Below is a small trained network, with its code and all its weights. Each question gives an input and a class and asks what happens when units are switched off, that is, made to give their printed mean instead of their output.

import numpy as np


def w(rows, s, z=0):
    codes = np.array(rows[::2]) - 128.0
    scale = np.full(codes.shape[1], s)
    scale[-1] = z or s
    return codes * scale


def norm(h):
    return h / np.sqrt((h * h).mean(-1, keepdims=True) + 1e-5)


def f(y):
    return y / 2 * (1 + np.tanh(0.7978845608 * (y + 0.044715 * y**3)))


def log_softmax(a):
    a = a - a.max(-1, keepdims=True)
    return a - np.log(np.exp(a).sum(-1, keepdims=True))


def net(x, mask):
    res = np.array(x, float).reshape(1, 7) / 4 @ E
    u = 0
    for l in range(2):
        y = f(norm(res) @ A[l][:, :-1].T + A[l][:, -1])
        res = res + np.where(mask[u : u + 16], y, B[l][:, -1]) @ B[l][:, :-1]
        u += 16
    return log_softmax(norm(res)[-1] @ U[:, :-1].T + U[:, -1])


A, B = {}, {}
E = w([
[106,159,73,146,94,217,132,100],'x0',
[131,136,89,107,179,110,9,86],'x1',
[129,128,129,127,128,128,127,127],'x2',
[131,127,134,124,123,131,124,127],'x3',
[129,126,129,129,128,128,128,127],'x4',
[230,206,142,174,110,99,140,67],'x5',
[129,130,129,125,129,129,128,131],'x6',
],0.014)
A[0] = w([
[95,135,121,150,156,124,168,178,34],'L0N1',
[124,140,128,132,112,124,97,132,102],'L0N2',
[148,139,151,144,82,124,239,142,80],'L0N3',
[55,90,93,119,146,128,86,171,104],'L0N4',
[87,128,113,120,121,182,116,122,74],'L0N5',
[59,102,124,109,141,147,150,198,178],'L0N6',
[133,139,141,125,124,119,144,118,38],'L0N7',
[127,149,139,137,121,142,137,123,94],'L0N8',
[133,120,102,159,112,100,114,101,32],'L0N9',
[130,119,151,132,115,117,164,124,68],'L0N10',
[127,153,121,133,120,154,152,129,80],'L0N11',
[103,90,169,129,72,146,213,149,191],'L0N12',
[112,168,64,132,106,250,138,100,254],'L0N13',
[137,130,130,117,117,115,148,134,45],'L0N14',
[98,102,129,108,129,111,128,145,62],'L0N15',
[109,132,127,118,134,115,124,145,93],'L0N16',
],0.017,0.0033)
B[0] = w([
[181,137,105,117,173,138,71,115,152],'L0N1',
[78,142,77,116,206,142,168,105,132],'L0N2',
[30,92,247,144,90,156,145,186,237],'L0N3',
[30,118,245,115,97,153,151,110,206],'L0N4',
[122,116,57,5,155,241,95,195,171],'L0N5',
[201,166,40,97,151,100,133,71,216],'L0N6',
[133,137,103,93,139,200,148,143,131],'L0N7',
[149,154,90,201,125,100,119,246,139],'L0N8',
[157,169,107,87,151,142,195,100,135],'L0N9',
[184,132,190,71,100,197,52,127,150],'L0N10',
[120,170,102,222,108,56,149,214,151],'L0N11',
[197,188,40,134,181,78,152,45,233],'L0N12',
[128,1,84,252,42,159,63,73,253],'L0N13',
[171,89,160,92,120,171,89,123,131],'L0N14',
[86,192,154,247,173,73,74,139,151],'L0N15',
[119,127,164,172,145,113,103,90,132],'L0N16',
],0.015)
A[1] = w([
[150,111,186,31,118,104,182,226,2],'L1N1',
[149,107,57,84,115,125,186,160,101],'L1N2',
[121,212,154,44,197,102,132,123,144],'L1N3',
[251,137,64,129,156,83,89,27,125],'L1N4',
[153,125,29,147,109,116,92,148,69],'L1N5',
[197,174,66,138,120,194,117,135,130],'L1N6',
[126,140,51,162,129,89,91,150,73],'L1N7',
[157,116,138,134,127,160,185,93,90],'L1N8',
[75,113,166,144,179,72,173,152,55],'L1N9',
[117,118,148,131,146,99,133,148,53],'L1N10',
[188,169,62,63,185,37,170,130,30],'L1N11',
[170,254,175,103,185,114,147,160,194],'L1N12',
[107,129,100,158,140,115,97,94,107],'L1N13',
[115,130,76,99,139,174,149,150,56],'L1N14',
[131,62,73,121,71,138,157,148,81],'L1N15',
[119,109,147,105,106,131,151,104,113],'L1N16',
],0.016,0.003)
B[1] = w([
[160,187,109,134,209,240,227,102,155],'L1N1',
[129,161,119,120,118,118,126,72,128],'L1N2',
[130,104,212,172,148,25,99,166,192],'L1N3',
[198,120,3,127,112,89,168,103,253],'L1N4',
[106,213,172,103,228,102,188,82,175],'L1N5',
[64,199,176,108,141,58,149,67,167],'L1N6',
[159,170,179,55,133,157,193,114,158],'L1N7',
[105,133,99,169,118,124,99,130,143],'L1N8',
[122,205,140,100,163,104,96,61,154],'L1N9',
[58,119,108,130,165,108,183,126,131],'L1N10',
[162,23,150,134,77,117,56,230,191],'L1N11',
[140,39,141,70,176,199,102,204,197],'L1N12',
[142,143,102,68,98,184,174,183,174],'L1N13',
[138,129,122,127,112,134,133,100,131],'L1N14',
[139,164,159,82,137,64,104,189,173],'L1N15',
[148,172,88,159,150,141,85,163,135],'L1N16',
],0.026,0.017)
U = w([
[234,47,98,90,163,64,117,195,126],'0',
[164,194,20,99,87,113,194,40,249],'1',
[162,137,175,119,195,249,183,164,122],'2',
[122,152,182,239,37,132,163,157,62],'3',
[72,139,216,115,173,71,70,117,143],'4',
[53,90,97,71,92,235,57,97,73],'5',
],0.014,0.0011)

Each question gives the input, the list of numbers given to net, and the class t.
The units are the neurons (one row each of A and B). Each row of codes is followed by its name. A weight is (code - 128) times the scale printed after its matrix; where a second scale follows, it is the last column's (A, B and U).
mask holds one flag per neuron, layer by layer. A switched-off neuron (its flag False) gives its mean, the last column of its row in B, instead of its output. The means were averaged over made-up inputs and are rounded, as every weight is.
A unit's drop is (log p(t) with every unit on - log p(t) with that unit switched off) / (log p(t) with every unit on - log p(t) with every unit switched off).
The circuit of an input: a set's keep is (log p(t) with only the set's units on - log p(t) with every unit switched off) / (log p(t) with every unit on - log p(t) with every unit switched off). Starting from the 12 units with the biggest drops (on a tie, the unit counted first), units are removed one at a time, each time the one whose removal leaves the highest keep (on an exact tie, the one counted first), for as long as the keep stays at least 0.8.
circuit, biggest first: the units of the circuit, biggest drop first
unit that matters most: the unit with the biggest drop
k most important neurons: the k neurons with the biggest drops, biggest first
top k neurons in layer l: the k neurons of layer l with the biggest drops, biggest first
drop when u is switched off: that unit's drop, to one decimal
input [-5,0,7,8,1,8,3], class 2: circuit, biggest first : [L0N12; L0N13; L1N1]
input [-6,4,3,-6,7,-7,3], class 4: top 2 neurons in layer 0 : [L0N4; L0N13]
input [6,-6,-8,2,-6,2,-5], class 3: 2 most important neurons : [L0N3; L1N4]
input [5,5,-2,8,2,-8,6], class 5: circuit, biggest first : [L0N4]
input [-6,8,-2,-1,3,0,-1], class 4: circuit, biggest first : [L0N12; L1N4]
input [-6,-4,-4,-7,2,2,-4], class 2: 2 most important neurons : [L0N3; L0N13]
input [-3,-7,-5,6,4,4,6], class 2: 2 most important neurons : [L0N3; L0N13]
input [-8,-6,-1,5,-2,3,6], class 2: circuit, biggest first : [L0N13; L1N1]
input [4,0,-6,-5,6,8,-8], class 3: 3 most important neurons : [L0N12; L0N6; L1N4]
input [-4,5,5,7,2,-8,-7], class 4: 2 most important neurons : [L0N4; L0N13]
input [5,2,-2,1,-4,-4,-1], class 5: 2 most important neurons : [L0N4; L0N12]
input [8,-8,4,-5,8,1,-1], class 3: 3 most important neurons : [L0N3; L1N4; L0N13]
input [4,0,8,-7,-6,-4,4], class 1: 2 most important neurons : [L0N6; L0N3]
input [2,-8,-8,7,-4,4,7], class 3: circuit, biggest first : [L0N3]
input [3,-3,-6,-7,-3,1,-6], class 3: 2 most important neurons : [L0N3; L1N4]
input [-5,7,7,-5,-6,-6,-3], class 4: top 2 neurons in layer 0 : [L0N13; L0N4]
input [-5,8,-6,8,-2,-1,-2], class 4: 2 most important neurons : [L0N13; L0N12]
input [-3,0,2,3,1,3,-4], class 2: 2 most important neurons : [L0N12; L0N13]
input [7,-1,7,-5,-3,3,-6], class 3: top 3 neurons in layer 0 : [L0N13; L0N12; L0N6]
input [-4,4,3,-1,8,-5,-2], class 4: unit that matters most : L0N4
input [-7,-5,-3,-1,-4,5,-8], class 2: 2 most important neurons : [L0N13; L0N3]
input [-4,8,-6,8,0,-7,7], class 4: top 2 neurons in layer 0 : [L0N13; L0N4]
input [-5,-8,7,-3,1,5,-3], class 2: top 2 neurons in layer 0 : [L0N3; L0N13]
input [1,5,1,4,3,-6,-2], class 5: drop when L0N4 is switched off : 0.8
input [-3,-1,6,3,8,4,6], class 2: drop when L0N13 is switched off : 0.7
input [3,-1,1,-3,-2,0,0], class 1: drop when L1N3 is switched off : 0.1
